Here is a tiny trained network, its code and every weight. The questions are about switching its units off for an input and a target symbol, where a switched-off unit gives its printed mean instead of its output.

import numpy as np


def w(rows, s, z=0):
    codes = np.array(rows[::2]) - 128.0
    scale = np.full(codes.shape[1], s)
    scale[-1] = z or s
    return codes * scale


def f(y):
    return y / 2 * (1 + np.tanh(0.7978845608 * (y + 0.044715 * y**3)))


def softmax(a):
    e = np.exp(a - a.max(-1, keepdims=True))
    return e / e.sum(-1, keepdims=True)


def log_softmax(a):
    a = a - a.max(-1, keepdims=True)
    return a - np.log(np.exp(a).sum(-1, keepdims=True))


def net(x, mask):
    ids = ['αβγδεηθλμξπστφψω'.index(c) for c in x.split()]
    T = len(ids)
    res = E[ids] + P[:T]
    u = 0
    for l in range(3):
        q, k, v = (res @ M[l].T for M in (Q, K, V))
        z = softmax(np.where(np.tri(T) > 0, q @ k.T / 3**0.5, -1e9)) @ v
        res = res + np.where(mask[u], z, O[l][:, -1]) @ O[l][:, :-1]
        u += 1
        y = f(res @ A[l][:, :-1].T + A[l][:, -1])
        res = res + np.where(mask[u : u + 4], y, B[l][:, -1]) @ B[l][:, :-1]
        u += 4
    return log_softmax(res[-1] @ U[:, :-1].T + U[:, -1])


Q, K, V, O, A, B = {}, {}, {}, {}, {}, {}
E = w([
[167,57,73],'α',
[102,108,224],'β',
[80,1,128],'γ',
[125,123,128],'δ',
[81,68,142],'ε',
[183,119,61],'η',
[155,189,179],'θ',
[167,53,75],'λ',
[133,140,103],'μ',
[134,142,130],'ξ',
[133,124,109],'π',
[124,121,135],'σ',
[121,124,132],'τ',
[169,46,79],'φ',
[168,47,79],'ψ',
[165,55,74],'ω',
],0.01)
P = w([
[3,202,9],'0',
[118,118,111],'1',
[134,115,118],'2',
[146,111,123],'3',
[152,110,128],'4',
[160,108,131],'5',
[164,106,135],'6',
[168,105,138],'7',
[171,104,140],'8',
[175,103,141],'9',
[176,101,144],'10',
[179,101,146],'11',
],0.0055)
Q[0] = w([
[251,89,130],'0.h1',
[167,145,3],'0.h1',
[39,24,119],'0.h1',
],0.012)
K[0] = w([
[102,247,85],'0.h1',
[222,108,3],'0.h1',
[32,20,86],'0.h1',
],0.011)
V[0] = w([
[108,62,72],'0.h1',
[254,194,37],'0.h1',
[97,27,114],'0.h1',
],0.0057)
O[0] = w([
[87,115,198,227],'0.h1',
[149,254,64,9],'0.h1',
[68,96,190,253],'0.h1',
],0.0064,0.00032)
A[0] = w([
[75,251,243,87],'0.n1',
[188,103,208,86],'0.n2',
[97,227,254,2],'0.n3',
[183,214,105,84],'0.n4',
],0.011,0.0029)
B[0] = w([
[40,7,163,227],'0.n1',
[181,253,163,252],'0.n2',
[113,12,27,179],'0.n3',
[149,174,213,227],'0.n4',
],0.017,0.0015)
Q[1] = w([
[56,206,251],'1.h1',
[167,144,88],'1.h1',
[163,54,52],'1.h1',
],0.021)
K[1] = w([
[213,91,255],'1.h1',
[79,186,127],'1.h1',
[86,124,22],'1.h1',
],0.019)
V[1] = w([
[173,85,60],'1.h1',
[117,226,2],'1.h1',
[153,102,97],'1.h1',
],0.0075)
O[1] = w([
[166,97,140,85],'1.h1',
[13,2,228,1],'1.h1',
[146,107,139,110],'1.h1',
],0.008,0.0055)
A[1] = w([
[158,49,53,254],'1.n1',
[140,3,42,39],'1.n2',
[85,157,179,49],'1.n3',
[121,173,107,114],'1.n4',
],0.02,0.0026)
B[1] = w([
[3,237,61,217],'1.n1',
[247,83,141,233],'1.n2',
[189,226,84,113],'1.n3',
[76,100,162,255],'1.n4',
],0.019,0.0041)
Q[2] = w([
[131,251,217],'2.h1',
[72,143,126],'2.h1',
[163,184,136],'2.h1',
],0.017)
K[2] = w([
[144,50,237],'2.h1',
[57,60,90],'2.h1',
[111,156,250],'2.h1',
],0.013)
V[2] = w([
[95,1,110],'2.h1',
[194,106,82],'2.h1',
[138,113,168],'2.h1',
],0.009)
O[2] = w([
[186,124,8,2],'2.h1',
[93,89,118,123],'2.h1',
[134,174,99,125],'2.h1',
],0.011,0.0051)
A[2] = w([
[251,142,165,72],'2.n1',
[244,216,167,140],'2.n2',
[118,114,164,2],'2.n3',
[140,101,107,65],'2.n4',
],0.019,0.005)
B[2] = w([
[186,152,136,172],'2.n1',
[117,93,110,246],'2.n2',
[159,164,119,135],'2.n3',
[252,185,54,118],'2.n4',
],0.035,0.011)
U = w([
[154,167,112,75],'α',
[106,192,101,71],'β',
[112,183,112,82],'γ',
[128,147,114,59],'δ',
[116,166,105,81],'ε',
[143,195,167,65],'η',
[94,80,68,5],'θ',
[147,162,114,66],'λ',
[135,172,150,63],'μ',
[2,87,208,254],'ξ',
[180,16,195,182],'π',
[120,144,106,67],'σ',
[128,148,114,61],'τ',
[142,154,102,79],'φ',
[138,152,111,67],'ψ',
[151,161,106,81],'ω',
],0.0085,0.0057)

Each question gives the input, a string of symbols that net reads in full, and the target symbol t.
The units are the heads (3 rows each of Q, K, V and O) and the neurons (one row each of A and B). Each row of codes is followed by its name. A weight is (code - 128) times the scale printed after its matrix; where a second scale follows, it is the last column's (O, A, B and U).
mask holds one flag per unit, layer by layer, with each layer's heads first. A switched-off unit (its flag False) gives its mean, the last column of its rows in O or B, instead of its output. The means were averaged over made-up inputs and are rounded, as every weight is.
A unit's drop is (log p(t) with every unit on - log p(t) with that unit switched off) / (log p(t) with every unit on - log p(t) with every unit switched off).
The circuit of an input: a set's keep is (log p(t) with only the set's units on - log p(t) with every unit switched off) / (log p(t) with every unit on - log p(t) with every unit switched off). Starting from the 12 units with the biggest drops (on a tie, the unit counted first), units are removed one at a time, each time the one whose removal leaves the highest keep (on an exact tie, the one counted first), for as long as the keep stays at least 0.8.
units of the circuit, in order: the units of the circuit, biggest drop first
unit that matters most: the unit with the biggest drop
k most important neurons: the k neurons with the biggest drops, biggest first
k most important neurons of layer l: the k neurons of layer l with the biggest drops, biggest first
input γ α γ ω θ δ, target ξ: units of the circuit, in order -> 1.n2, 2.n1
input θ π β δ λ β γ θ τ θ β ω, target θ: 2 most important neurons of layer 0 -> 0.n4, 0.n2
input σ φ γ π, target ξ: unit that matters most -> 1.n1
input γ γ β β γ η β, target π: 3 most important neurons -> 0.n2, 1.n1, 0.n3
input λ π μ, target ξ: 3 most important neurons -> 1.n1, 1.n2, 0.n3
input η α φ δ α, target η: 2 most important neurons of layer 2 -> 2.n3, 2.n2
input β θ π β θ ξ α, target β: 3 most important neurons -> 1.n1, 0.n3, 0.n1
input ξ σ ε β θ ξ λ λ, target ξ: 3 most important neurons -> 1.n1, 0.n3, 1.n3
input β β ω ξ γ σ β θ η λ, target β: 4 most important neurons -> 1.n1, 0.n3, 0.n1, 0.n4
input η μ ξ β η ξ γ β β ω ψ, target η: 4 most important neurons -> 0.n4, 2.n3, 1.n2, 1.n3
input φ ω β σ, target ξ: 2 most important neurons -> 1.n1, 1.n2
input η η φ, target η: 3 most important neurons of layer 1 -> 1.n2, 1.n3, 1.n1
input λ ω θ η η β η θ β θ, target π: 3 most important neurons of layer 0 -> 0.n4, 0.n3, 0.n2
input θ β σ η δ μ α, target θ: 3 most important neurons -> 1.n1, 1.n2, 0.n4
input β η β θ η β θ φ, target β: units of the circuit, in order -> 1.n1, 0.n4
input θ γ φ θ η θ θ δ ξ η β ψ, target θ: most important neuron -> 1.n1
input η φ η ξ ε η γ β β β λ, target η: 3 most important neurons -> 0.n4, 2.n3, 0.n1
input λ μ η, target ξ: 4 most important neurons -> 1.n1, 1.n2, 0.n2, 0.n3
input θ η ε θ θ α θ γ θ σ ξ, target ξ: 4 most important neurons -> 1.n4, 1.n2, 1.n1, 0.n1
input ξ β β φ, target ξ: units of the circuit, in order -> 1.h1
input φ β η, target ξ: 4 most important neurons -> 1.n1, 1.n2, 0.n2, 2.n1
input σ γ ε ξ θ, target ξ: 4 most important neurons -> 1.n2, 0.n1, 0.n3, 2.n1
input φ η θ, target ξ: 2 most important neurons -> 0.n4, 1.n1
input β ξ ε θ α σ ψ π, target ξ: 3 most important neurons of layer 1 -> 1.n2, 1.n4, 1.n1
input η φ δ, target ξ: 2 most important neurons of layer 2 -> 2.n1, 2.n4
input θ μ γ θ τ, target ξ: 3 most important neurons of layer 1 -> 1.n2, 1.n4, 1.n1
input δ π μ β ε ξ τ ξ, target π: units of the circuit, in order -> 1.n1
input η η ε η, target π: 2 most important neurons of layer 0 -> 0.n3, 0.n1
input μ η δ α μ, target π: 3 most important neurons of layer 0 -> 0.n1, 0.n3, 0.n4
